Below is a small trained network, with its code and all its weights. Each question gives an input and a class and asks what happens when units are switched off, that is, made to give their printed mean instead of their output.

import numpy as np


def w(rows, s, z=0):
    codes = np.array(rows[::2]) - 128.0
    scale = np.full(codes.shape[1], s)
    scale[-1] = z or s
    return codes * scale


def f(y):
    return y / 2 * (1 + np.tanh(0.7978845608 * (y + 0.044715 * y**3)))


def log_softmax(a):
    a = a - a.max(-1, keepdims=True)
    return a - np.log(np.exp(a).sum(-1, keepdims=True))


def net(x, mask):
    res = np.array(x, float).reshape(1, 5) / 4 @ E
    y = f(res @ A[0][:, :-1].T + A[0][:, -1])
    res = res + np.where(mask, y, B[0][:, -1]) @ B[0][:, :-1]
    return log_softmax(res[-1] @ U[:, :-1].T + U[:, -1])


A, B = {}, {}
E = w([
[155,215,254,188,150,218,123,152,135,100,169],'x0',
[8,115,131,69,162,202,171,157,188,177,136],'x1',
[155,92,154,142,113,104,127,139,161,144,123],'x2',
[143,137,125,107,70,194,188,101,136,81,27],'x3',
[102,131,116,136,86,118,122,133,153,106,141],'x4',
],0.012)
A[0] = w([
[109,121,59,62,115,5,184,119,100,161,110,168],'neuron 0',
[30,98,121,54,181,171,190,188,197,188,185,86],'neuron 1',
[139,139,202,227,127,180,114,156,93,105,157,143],'neuron 2',
[174,157,240,133,110,151,141,182,161,93,196,164],'neuron 3',
[153,102,10,41,101,64,92,83,106,188,152,141],'neuron 4',
[169,159,111,150,82,91,93,116,76,153,156,90],'neuron 5',
[110,159,234,208,138,185,114,116,124,119,109,158],'neuron 6',
[102,146,110,130,155,57,33,162,133,214,180,92],'neuron 7',
[174,92,125,31,112,151,169,120,125,96,13,75],'neuron 8',
[119,14,62,98,153,75,153,77,115,104,129,167],'neuron 9',
[142,243,184,178,143,153,60,168,158,98,156,152],'neuron 10',
[215,122,113,163,101,43,44,62,33,16,165,62],'neuron 11',
[117,137,55,181,179,73,35,199,103,180,255,34],'neuron 12',
[163,216,172,160,173,137,134,127,183,109,198,164],'neuron 13',
[141,85,29,116,106,52,128,21,145,235,99,145],'neuron 14',
[102,74,167,111,115,106,44,102,61,147,233,93],'neuron 15',
[106,129,136,123,222,66,57,169,159,137,206,84],'neuron 16',
[142,173,140,105,13,155,236,109,122,135,36,2],'neuron 17',
[142,132,117,91,166,146,157,172,137,152,123,102],'neuron 18',
[134,183,97,134,148,145,154,160,169,105,165,147],'neuron 19',
[207,148,112,185,93,75,68,95,17,98,137,63],'neuron 20',
[64,95,135,69,154,182,184,167,182,178,152,78],'neuron 21',
[146,94,113,137,91,179,176,120,162,73,84,99],'neuron 22',
[79,50,62,108,122,52,120,107,90,145,94,124],'neuron 23',
[201,151,86,176,81,157,181,83,136,108,70,78],'neuron 24',
],0.0077,0.0028)
B[0] = w([
[121,107,67,135,187,131,103,131,171,120,196,225],'neuron 0',
[226,220,73,107,87,60,216,217,118,217,97,217],'neuron 1',
[142,142,81,70,151,129,93,121,163,92,159,199],'neuron 2',
[126,113,67,98,168,154,124,114,167,92,190,205],'neuron 3',
[122,161,79,51,213,127,64,123,172,112,163,234],'neuron 4',
[169,182,116,191,87,85,151,167,77,182,116,173],'neuron 5',
[142,128,103,77,154,137,56,127,159,95,168,202],'neuron 6',
[124,74,203,171,112,167,111,60,66,71,58,188],'neuron 7',
[132,83,185,161,122,198,135,70,97,92,104,192],'neuron 8',
[97,180,78,94,204,180,112,101,140,115,189,215],'neuron 9',
[151,85,81,79,196,132,70,151,167,116,157,210],'neuron 10',
[201,207,103,132,15,45,187,205,135,188,152,247],'neuron 11',
[25,68,255,207,81,206,136,86,55,88,24,212],'neuron 12',
[74,152,100,87,158,159,107,106,162,81,197,194],'neuron 13',
[88,143,85,101,167,113,96,113,145,100,169,231],'neuron 14',
[122,78,202,184,142,173,117,134,65,99,25,176],'neuron 15',
[92,67,181,189,70,170,136,66,108,120,45,186],'neuron 16',
[60,17,225,174,82,201,147,77,49,66,116,195],'neuron 17',
[136,124,98,168,128,139,121,149,143,158,142,139],'neuron 18',
[122,97,116,88,142,108,127,145,122,144,137,144],'neuron 19',
[206,174,82,129,73,54,166,195,147,165,100,222],'neuron 20',
[194,172,128,167,39,2,208,165,164,220,95,196],'neuron 21',
[102,116,158,132,116,187,141,107,94,100,83,171],'neuron 22',
[109,129,105,66,177,131,90,122,152,105,185,218],'neuron 23',
[141,107,157,157,67,158,184,127,63,134,89,174],'neuron 24',
],0.0073,0.015)
U = w([
[130,120,82,80,213,149,48,123,205,103,247,253],'0',
[194,154,96,150,77,45,230,233,145,222,118,22],'1',
[99,67,147,191,121,207,140,63,66,90,34,158],'2',
],0.012,0.00058)

Each question gives the input, the list of numbers given to net, and the class t.
The units are the neurons (one row each of A and B). Each row of codes is followed by its name. A weight is (code - 128) times the scale printed after its matrix; where a second scale follows, it is the last column's (A, B and U).
mask holds one flag per neuron, in row order. A switched-off neuron (its flag False) gives its mean, the last column of its row in B, instead of its output. The means were averaged over made-up inputs and are rounded, as every weight is.
A unit's drop is (log p(t) with every unit on - log p(t) with that unit switched off) / (log p(t) with every unit on - log p(t) with every unit switched off).
The circuit of an input: a set's keep is (log p(t) with only the set's units on - log p(t) with every unit switched off) / (log p(t) with every unit on - log p(t) with every unit switched off). Starting from the 12 units with the biggest drops (on a tie, the unit counted first), units are removed one at a time, each time the one whose removal leaves the highest keep (on an exact tie, the one counted first), for as long as the keep stays at least 0.8.
circuit, biggest first: the units of the circuit, biggest drop first
unit that matters most: the unit with the biggest drop
k most important neurons: the k neurons with the biggest drops, biggest first
drop of u: that unit's drop, to one decimal
input [7,1,-5,-8,-7], class 2: unit that matters most : neuron 12
input [1,-4,3,-4,-5], class 1: 3 most important neurons : (neuron 11; neuron 20; neuron 17)
input [-1,6,7,-7,-5], class 2: 4 most important neurons : (neuron 12; neuron 7; neuron 16; neuron 11)
input [-8,-8,5,1,-7], class 0: 3 most important neurons : (neuron 4; neuron 9; neuron 14)
input [-5,7,-8,-3,2], class 1: 2 most important neurons : (neuron 1; neuron 21)
input [3,-4,-2,0,7], class 1: 2 most important neurons : (neuron 11; neuron 4)
input [-3,-4,1,5,0], class 2: 4 most important neurons : (neuron 1; neuron 17; neuron 8; neuron 21)
input [-5,-8,4,-7,-3], class 1: 2 most important neurons : (neuron 11; neuron 20)
input [-5,7,-2,-6,5], class 1: 2 most important neurons : (neuron 1; neuron 21)
input [1,1,-2,-2,-2], class 2: 2 most important neurons : (neuron 11; neuron 4)
input [-4,-6,4,8,2], class 2: 2 most important neurons : (neuron 17; neuron 8)
input [-2,-6,4,-8,-8], class 2: 2 most important neurons : (neuron 12; neuron 7)
input [-8,-4,2,2,-3], class 0: drop of neuron 0 : 0.0
input [-4,-7,-2,-4,1], class 1: circuit, biggest first : (neuron 11)
input [4,-6,-3,3,8], class 1: drop of neuron 11 : 0.1
input [-7,-6,-1,0,8], class 0: drop of neuron 4 : 0.9
